Below is a small trained network, with its code and all its weights. Each question gives an input and a target symbol and asks what happens when units are switched off, that is, made to give their printed mean instead of their output.

import numpy as np


def w(rows, s, z=0):
    codes = np.array(rows[::2]) - 128.0
    scale = np.full(codes.shape[1], s)
    scale[-1] = z or s
    return codes * scale


def norm(h):
    return h / np.sqrt((h * h).mean(-1, keepdims=True) + 1e-5)


def f(y):
    return y / 2 * (1 + np.tanh(0.7978845608 * (y + 0.044715 * y**3)))


def softmax(a):
    e = np.exp(a - a.max(-1, keepdims=True))
    return e / e.sum(-1, keepdims=True)


def log_softmax(a):
    a = a - a.max(-1, keepdims=True)
    return a - np.log(np.exp(a).sum(-1, keepdims=True))


def net(x, mask):
    ids = ['Πεζμτψ'.index(c) for c in x.split()]
    T = len(ids)
    res = E[ids] + P[:T]
    u = 0
    for l in range(2):
        r = norm(res)
        for j in range(3):
            rows = slice(3 * j, 3 * j + 3)
            q, k, v = (r @ M[l][rows].T for M in (Q, K, V))
            z = softmax(np.where(np.tri(T) > 0, q @ k.T / 3**0.5, -1e9)) @ v
            o = O[l][rows]
            res = res + np.where(mask[u + j], z, o[:, -1]) @ o[:, :-1]
        u += 3
        y = f(norm(res) @ A[l][:, :-1].T + A[l][:, -1])
        res = res + np.where(mask[u : u + 16], y, B[l][:, -1]) @ B[l][:, :-1]
        u += 16
    return log_softmax(norm(res)[-1] @ U[:, :-1].T + U[:, -1])


Q, K, V, O, A, B = {}, {}, {}, {}, {}, {}
E = w([
[116,84,142,173,209,92,161],'Π',
[111,104,68,110,156,143,24],'ε',
[89,148,136,191,94,72,169],'ζ',
[126,122,160,107,120,166,173],'μ',
[92,156,116,170,63,111,59],'τ',
[102,248,188,59,176,124,138],'ψ',
],0.016)
P = w([
[253,143,112,98,121,112,116],'0',
[101,113,39,219,155,182,127],'1',
[97,113,74,177,143,162,143],'2',
[89,109,104,156,136,137,136],'3',
[83,96,123,133,133,128,119],'4',
[72,88,132,126,114,121,116],'5',
[60,64,134,117,110,111,116],'6',
],0.012)
Q[0] = w([
[11,174,98,135,156,103,114],'0.h1',
[56,126,147,101,125,185,155],'0.h1',
[197,164,63,161,108,117,151],'0.h1',
[142,159,117,132,124,140,133],'0.h2',
[129,131,129,154,153,119,131],'0.h2',
[141,135,107,149,112,167,121],'0.h2',
[134,113,129,128,165,88,113],'0.h3',
[254,101,137,103,93,151,148],'0.h3',
[69,110,151,115,161,158,126],'0.h3',
],0.0098)
K[0] = w([
[1,102,238,106,157,118,154],'0.h1',
[30,191,194,81,204,132,118],'0.h1',
[216,64,69,145,121,166,97],'0.h1',
[184,120,116,132,149,110,133],'0.h2',
[136,152,82,108,76,141,139],'0.h2',
[91,78,157,146,117,117,114],'0.h2',
[146,105,139,144,99,142,127],'0.h3',
[17,140,84,220,97,156,100],'0.h3',
[189,236,166,128,155,100,125],'0.h3',
],0.0076)
V[0] = w([
[48,150,101,207,153,61,75],'0.h1',
[98,189,91,90,204,97,53],'0.h1',
[201,182,115,158,147,60,136],'0.h1',
[138,111,122,155,121,133,132],'0.h2',
[230,1,54,182,33,85,194],'0.h2',
[175,46,19,225,92,145,100],'0.h2',
[115,170,84,113,92,130,151],'0.h3',
[71,123,83,185,128,183,168],'0.h3',
[84,118,109,203,152,45,63],'0.h3',
],0.0068)
O[0] = w([
[82,163,166,179,178,151,114,124],'0.h1',
[151,136,232,160,177,113,90,158],'0.h1',
[112,118,192,94,90,151,142,111],'0.h1',
[141,120,111,151,129,148,124,136],'0.h2',
[253,76,142,187,126,181,142,129],'0.h2',
[173,108,73,222,162,196,159,144],'0.h2',
[138,111,97,93,146,166,138,134],'0.h3',
[109,132,149,145,159,79,100,34],'0.h3',
[140,206,122,123,160,38,105,2],'0.h3',
],0.0081,0.0059)
A[0] = w([
[90,105,121,86,89,116,157,40],'0.n1',
[64,203,221,176,131,178,192,58],'0.n2',
[183,179,88,200,189,131,96,10],'0.n3',
[142,168,124,142,120,168,150,86],'0.n4',
[120,68,101,151,126,124,112,98],'0.n5',
[179,109,207,147,121,81,68,59],'0.n6',
[211,120,161,132,104,68,197,42],'0.n7',
[178,136,178,232,160,100,124,50],'0.n8',
[74,172,121,136,205,205,100,28],'0.n9',
[227,119,44,170,119,110,112,21],'0.n10',
[187,101,111,87,191,98,91,66],'0.n11',
[159,79,137,134,69,105,150,40],'0.n12',
[171,145,2,124,185,150,218,24],'0.n13',
[196,176,124,148,27,75,122,2],'0.n14',
[138,201,134,85,218,194,154,102],'0.n15',
[134,45,87,235,167,150,178,100],'0.n16',
],0.0077,0.0056)
B[0] = w([
[112,88,127,127,148,156,111,120],'0.n1',
[164,95,138,241,202,143,100,200],'0.n2',
[50,50,134,110,66,83,53,129],'0.n3',
[80,126,120,124,139,122,134,127],'0.n4',
[166,132,83,82,112,131,127,147],'0.n5',
[148,102,158,89,23,156,100,117],'0.n6',
[54,92,216,94,165,67,207,122],'0.n7',
[85,47,117,122,68,73,50,133],'0.n8',
[130,111,114,253,186,101,160,146],'0.n9',
[39,126,255,139,164,52,130,147],'0.n10',
[99,89,164,80,130,63,125,112],'0.n11',
[44,99,140,96,108,161,173,123],'0.n12',
[39,236,192,129,128,63,37,169],'0.n13',
[94,160,194,165,31,92,147,118],'0.n14',
[201,134,82,233,186,151,135,155],'0.n15',
[98,147,2,26,155,93,128,255],'0.n16',
],0.0061,0.0065)
Q[1] = w([
[136,100,96,141,114,181,161],'1.h1',
[180,156,100,144,131,182,157],'1.h1',
[153,68,134,194,103,131,107],'1.h1',
[227,116,177,139,127,162,169],'1.h2',
[114,126,206,107,101,195,164],'1.h2',
[177,100,92,193,108,92,109],'1.h2',
[115,75,108,143,143,153,136],'1.h3',
[4,110,141,130,121,150,100],'1.h3',
[135,165,107,163,114,95,193],'1.h3',
],0.016)
K[1] = w([
[218,146,54,103,116,71,113],'1.h1',
[190,86,61,197,139,204,171],'1.h1',
[157,213,104,88,152,186,158],'1.h1',
[12,152,9,127,137,143,110],'1.h2',
[88,71,39,51,75,19,119],'1.h2',
[81,166,165,206,230,184,132],'1.h2',
[87,131,141,77,153,113,50],'1.h3',
[140,221,221,163,226,146,78],'1.h3',
[162,36,135,137,124,133,121],'1.h3',
],0.012)
V[1] = w([
[128,187,171,68,170,136,141],'1.h1',
[107,63,170,244,180,158,151],'1.h1',
[144,178,169,131,115,175,113],'1.h1',
[173,155,136,155,64,95,165],'1.h2',
[213,68,115,86,190,115,59],'1.h2',
[152,163,111,156,60,177,19],'1.h2',
[97,101,68,105,126,172,119],'1.h3',
[64,63,126,143,125,145,132],'1.h3',
[157,106,125,120,84,133,127],'1.h3',
],0.011)
O[1] = w([
[166,107,127,159,180,229,143,26],'1.h1',
[142,27,41,71,17,138,187,252],'1.h1',
[173,123,135,153,92,252,144,76],'1.h1',
[141,126,137,134,13,98,206,206],'1.h2',
[211,21,102,9,170,81,76,216],'1.h2',
[126,188,105,93,34,188,2,61],'1.h2',
[166,122,185,147,120,208,205,141],'1.h3',
[219,134,150,161,136,165,145,146],'1.h3',
[184,120,111,75,160,165,155,76],'1.h3',
],0.0075,0.0034)
A[1] = w([
[86,182,111,104,153,77,119,147],'1.n1',
[141,96,118,166,112,88,121,112],'1.n2',
[210,247,164,152,216,191,129,110],'1.n3',
[101,149,146,167,84,68,180,13],'1.n4',
[164,90,154,129,156,71,117,76],'1.n5',
[187,53,107,106,73,237,180,2],'1.n6',
[114,155,151,188,90,80,180,94],'1.n7',
[170,138,144,171,166,142,188,91],'1.n8',
[106,112,108,129,175,147,145,141],'1.n9',
[94,152,99,155,140,160,157,126],'1.n10',
[121,170,134,74,128,110,138,129],'1.n11',
[116,114,126,140,97,95,117,85],'1.n12',
[114,124,123,104,120,179,161,76],'1.n13',
[113,148,117,106,133,151,80,97],'1.n14',
[117,182,119,147,39,135,66,56],'1.n15',
[140,107,68,110,87,101,146,96],'1.n16',
],0.016,0.0067)
B[1] = w([
[140,93,157,129,106,153,139,170],'1.n1',
[112,141,140,119,126,144,133,152],'1.n2',
[62,145,156,198,185,147,106,183],'1.n3',
[88,149,115,92,127,132,129,150],'1.n4',
[123,110,119,123,137,115,165,144],'1.n5',
[106,72,157,114,96,253,152,253],'1.n6',
[91,150,84,88,140,119,111,160],'1.n7',
[105,141,137,101,108,155,96,163],'1.n8',
[159,136,156,122,119,108,138,181],'1.n9',
[153,141,130,88,120,106,134,180],'1.n10',
[119,120,152,166,125,126,117,134],'1.n11',
[113,134,137,130,119,131,127,140],'1.n12',
[135,90,139,115,111,137,125,163],'1.n13',
[149,118,111,131,113,115,96,135],'1.n14',
[168,126,168,155,91,88,158,152],'1.n15',
[147,150,183,152,154,157,112,204],'1.n16',
],0.02,0.011)
U = w([
[199,45,123,97,230,42,248,187],'Π',
[192,87,58,26,184,122,7,83],'ε',
[75,201,62,2,130,86,201,126],'ζ',
[135,29,139,60,104,255,190,6],'μ',
[229,170,153,154,50,70,147,253],'τ',
[115,171,192,168,249,146,92,148],'ψ',
],0.0047,0.00059)

Each question gives the input, a string of symbols that net reads in full, and the target symbol t.
The units are the heads (3 rows each of Q, K, V and O) and the neurons (one row each of A and B). Each row of codes is followed by its name. A weight is (code - 128) times the scale printed after its matrix; where a second scale follows, it is the last column's (O, A, B and U).
mask holds one flag per unit, layer by layer, with each layer's heads first. A switched-off unit (its flag False) gives its mean, the last column of its rows in O or B, instead of its output. The means were averaged over made-up inputs and are rounded, as every weight is.
A unit's drop is (log p(t) with every unit on - log p(t) with that unit switched off) / (log p(t) with every unit on - log p(t) with every unit switched off).
The circuit of an input: a set's keep is (log p(t) with only the set's units on - log p(t) with every unit switched off) / (log p(t) with every unit on - log p(t) with every unit switched off). Starting from the 12 units with the biggest drops (on a tie, the unit counted first), units are removed one at a time, each time the one whose removal leaves the highest keep (on an exact tie, the one counted first), for as long as the keep stays at least 0.8.
circuit, biggest first: the units of the circuit, biggest drop first
k most important neurons: the k neurons with the biggest drops, biggest first
top k neurons in layer l: the k neurons of layer l with the biggest drops, biggest first
drop of u: that unit's drop, to one decimal
input ε μ ψ Π ψ Π, target ε: circuit, biggest first => [1.h2 0.h2 1.n6]
input μ ψ μ τ, target τ: top 2 neurons in layer 1 => [1.n6 1.n15]
input Π μ τ, target Π: circuit, biggest first => [1.h2 1.n6 0.n7]
input ψ ζ ε, target ε: 3 most important neurons => [1.n6 0.n16 1.n3]
input Π τ ζ ζ, target Π: circuit, biggest first => [1.h2 1.n6]
input ε μ Π μ ζ, target ε: circuit, biggest first => [1.h2 1.n6 0.h1]
input μ ε μ ε ψ μ, target ε: 3 most important neurons => [0.n16 1.n6 1.n3]
input ζ μ μ, target ζ: 2 most important neurons => [0.n13 1.n6]
input ψ μ ψ μ ε ζ ζ, target ψ: circuit, biggest first => [1.h1 1.n6]
input μ ψ ψ ψ μ, target ψ: circuit, biggest first => [0.h2 1.h1]
input ζ μ μ ε ψ μ, target ε: 2 most important neurons => [1.n6 1.n3]
input ψ ζ ψ τ, target ψ: circuit, biggest first => [1.h1 1.n6]
input ψ Π μ ψ Π ζ Π, target ψ: 3 most important neurons => [0.n16 0.n13 1.n6]
input μ μ ζ ψ, target ψ: top 2 neurons in layer 1 => [1.n3 1.n6]
input ψ τ μ ε μ τ μ, target τ: 3 most important neurons => [0.n16 1.n6 1.n15]
input Π τ μ μ ψ ψ τ, target Π: top neuron in layer 1 => [1.n6]
input μ ψ μ μ Π τ, target τ: 2 most important neurons => [1.n6 1.n15]
input ζ μ Π Π μ ζ μ, target ζ: top 2 neurons in layer 1 => [1.n6 1.n7]
input ζ ε ε μ τ, target ζ: top neuron in layer 0 => [0.n7]
input ζ τ Π, target ζ: most important neuron => [0.n16]
input τ μ μ μ ζ μ, target τ: top 2 neurons in layer 1 => [1.n15 1.n6]
input ψ Π μ Π μ Π Π, target Π: top 2 neurons in layer 0 => [0.n16 0.n13]
input Π μ μ τ μ μ, target Π: drop of 1.n6 => 0.2
input Π ψ μ τ ψ, target Π: drop of 1.n6 => 0.2
input Π ζ ζ μ μ ζ, target Π: drop of 0.h2 => 0.3
input Π ζ Π Π ε μ, target Π: drop of 0.h3 => 0.5
input τ ε ζ τ Π, target τ: most important neuron => [0.n16]
